Here is a tiny trained network, its code and every weight. The questions are about switching its units off for an input and a class, where a switched-off unit gives its printed mean instead of its output.

import numpy as np


def w(rows, s, z=0):
    codes = np.array(rows[::2]) - 128.0
    scale = np.full(codes.shape[1], s)
    scale[-1] = z or s
    return codes * scale


def norm(h):
    return h / np.sqrt((h * h).mean(-1, keepdims=True) + 1e-5)


def f(y):
    return y / 2 * (1 + np.tanh(0.7978845608 * (y + 0.044715 * y**3)))


def log_softmax(a):
    a = a - a.max(-1, keepdims=True)
    return a - np.log(np.exp(a).sum(-1, keepdims=True))


def net(x, mask):
    res = np.array(x, float).reshape(1, 5) / 4 @ E
    u = 0
    for l in range(4):
        y = f(norm(res) @ A[l][:, :-1].T + A[l][:, -1])
        res = res + np.where(mask[u : u + 6], y, B[l][:, -1]) @ B[l][:, :-1]
        u += 6
    return log_softmax(norm(res)[-1] @ U[:, :-1].T + U[:, -1])


A, B = {}, {}
E = w([
[129,121,120,117,116,134,122,129],'x0',
[255,114,49,107,187,128,171,224],'x1',
[90,91,42,244,170,183,49,155],'x2',
[143,215,166,152,70,246,129,191],'x3',
[128,128,129,127,128,127,127,128],'x4',
],0.004)
A[0] = w([
[254,108,66,130,140,111,118,218,107],'L0N1',
[20,61,171,151,38,139,112,53,77],'L0N2',
[102,195,137,118,89,234,151,182,6],'L0N3',
[70,203,111,82,162,142,104,135,14],'L0N4',
[128,171,172,129,110,162,43,22,57],'L0N5',
[102,184,166,135,84,207,170,200,32],'L0N6',
],0.0035,0.0023)
B[0] = w([
[68,89,140,141,160,155,227,169,251],'L0N1',
[131,91,154,195,126,122,215,134,196],'L0N2',
[182,151,124,176,132,90,156,74,173],'L0N3',
[117,115,109,134,104,145,100,102,91],'L0N4',
[60,120,195,171,135,137,133,148,143],'L0N5',
[182,116,86,191,138,119,131,3,178],'L0N6',
],0.0053,0.0024)
A[1] = w([
[127,102,73,161,126,189,75,115,12],'L1N1',
[199,113,166,104,114,119,119,88,143],'L1N2',
[136,162,133,3,102,140,108,94,2],'L1N3',
[180,136,207,150,58,92,150,119,107],'L1N4',
[144,67,97,205,180,204,14,129,94],'L1N5',
[70,176,147,153,66,109,84,109,40],'L1N6',
],0.0045,0.0019)
B[1] = w([
[63,191,87,92,82,75,93,123,144],'L1N1',
[128,152,124,85,146,120,109,105,148],'L1N2',
[118,158,162,136,194,107,118,149,119],'L1N3',
[127,119,155,74,130,99,104,134,187],'L1N4',
[107,185,179,89,98,2,150,169,254],'L1N5',
[132,76,120,132,148,183,127,145,152],'L1N6',
],0.0059,0.0024)
A[2] = w([
[106,23,108,108,181,51,141,69,1],'L2N1',
[85,91,56,210,150,139,2,201,149],'L2N2',
[113,38,70,100,178,52,103,81,173],'L2N3',
[145,178,132,123,48,241,133,154,216],'L2N4',
[60,132,205,130,124,125,118,77,69],'L2N5',
[166,234,167,151,88,219,94,191,49],'L2N6',
],0.0048,0.00063)
B[2] = w([
[183,148,113,157,118,179,91,65,224],'L2N1',
[77,248,166,13,69,57,248,153,241],'L2N2',
[195,226,75,235,108,199,40,71,222],'L2N3',
[159,103,75,167,218,109,53,98,228],'L2N4',
[170,84,88,112,169,151,104,208,219],'L2N5',
[203,121,74,178,125,96,51,1,250],'L2N6',
],0.0049,0.0024)
A[3] = w([
[21,73,199,146,102,186,81,130,119],'L3N1',
[146,149,179,28,147,145,125,116,2],'L3N2',
[185,121,87,109,178,178,202,222,78],'L3N3',
[175,84,44,132,124,81,167,132,210],'L3N4',
[75,121,167,151,100,135,145,47,106],'L3N5',
[183,155,177,3,136,144,126,95,88],'L3N6',
],0.0055,0.001)
B[3] = w([
[174,19,133,7,223,146,215,210,183],'L3N1',
[55,198,71,216,104,119,134,170,154],'L3N2',
[57,6,174,77,146,192,79,154,253],'L3N3',
[125,79,254,137,64,168,112,85,209],'L3N4',
[204,69,88,85,133,235,122,205,173],'L3N5',
[8,208,52,204,95,80,120,182,202],'L3N6',
],0.0049,0.0034)
U = w([
[123,18,171,85,177,180,162,170,249],'0',
[49,217,128,128,102,49,158,161,111],'1',
[223,147,114,176,140,146,70,10,4],'2',
],0.014,0.0005)

Each question gives the input, the list of numbers given to net, and the class t.
The units are the neurons (one row each of A and B). Each row of codes is followed by its name. A weight is (code - 128) times the scale printed after its matrix; where a second scale follows, it is the last column's (A, B and U).
mask holds one flag per neuron, layer by layer. A switched-off neuron (its flag False) gives its mean, the last column of its row in B, instead of its output. The means were averaged over made-up inputs and are rounded, as every weight is.
A unit's drop is (log p(t) with every unit on - log p(t) with that unit switched off) / (log p(t) with every unit on - log p(t) with every unit switched off).
The circuit of an input: a set's keep is (log p(t) with only the set's units on - log p(t) with every unit switched off) / (log p(t) with every unit on - log p(t) with every unit switched off). Starting from the 12 units with the biggest drops (on a tie, the unit counted first), units are removed one at a time, each time the one whose removal leaves the highest keep (on an exact tie, the one counted first), for as long as the keep stays at least 0.8.
units of the circuit, in order: the units of the circuit, biggest drop first
most important unit: the unit with the biggest drop
k most important neurons: the k neurons with the biggest drops, biggest first
k most important neurons of layer l: the k neurons of layer l with the biggest drops, biggest first
drop when u is switched off: that unit's drop, to one decimal
input [-7,5,6,-8,-5], class 2: 2 most important neurons => (L2N3, L2N1)
input [-6,5,8,7,3], class 1: most important unit => L2N2
input [6,-6,-1,-6,-2], class 0: 4 most important neurons of layer 0 => (L0N6, L0N5, L0N2, L0N3)
input [1,-8,-4,-7,7], class 0: 3 most important neurons => (L3N1, L2N6, L0N6)
input [3,7,8,6,-6], class 1: 2 most important neurons of layer 2 => (L2N2, L2N5)
input [5,-1,2,-2,-7], class 1: 2 most important neurons => (L2N6, L0N1)
input [-7,5,-7,8,4], class 2: 4 most important neurons => (L2N6, L1N5, L2N2, L2N4)
input [0,7,1,-8,6], class 2: 2 most important neurons of layer 3 => (L3N1, L3N5)
input [-7,-5,7,4,6], class 1: 2 most important neurons => (L2N2, L1N5)
input [2,2,-4,-5,-7], class 2: 3 most important neurons => (L2N3, L1N5, L2N2)
input [8,2,-7,-7,6], class 1: 2 most important neurons of layer 2 => (L2N6, L2N4)
input [-5,1,7,-7,-7], class 1: 2 most important neurons of layer 2 => (L2N2, L2N6)
input [3,-6,-5,6,-8], class 0: 2 most important neurons of layer 0 => (L0N5, L0N2)
input [-6,5,5,7,5], class 2: units of the circuit, in order => (L2N6)
input [-6,-7,5,1,4], class 0: drop when L3N1 is switched off => 0.1
input [0,5,7,-2,4], class 1: drop when L2N2 is switched off => 0.6
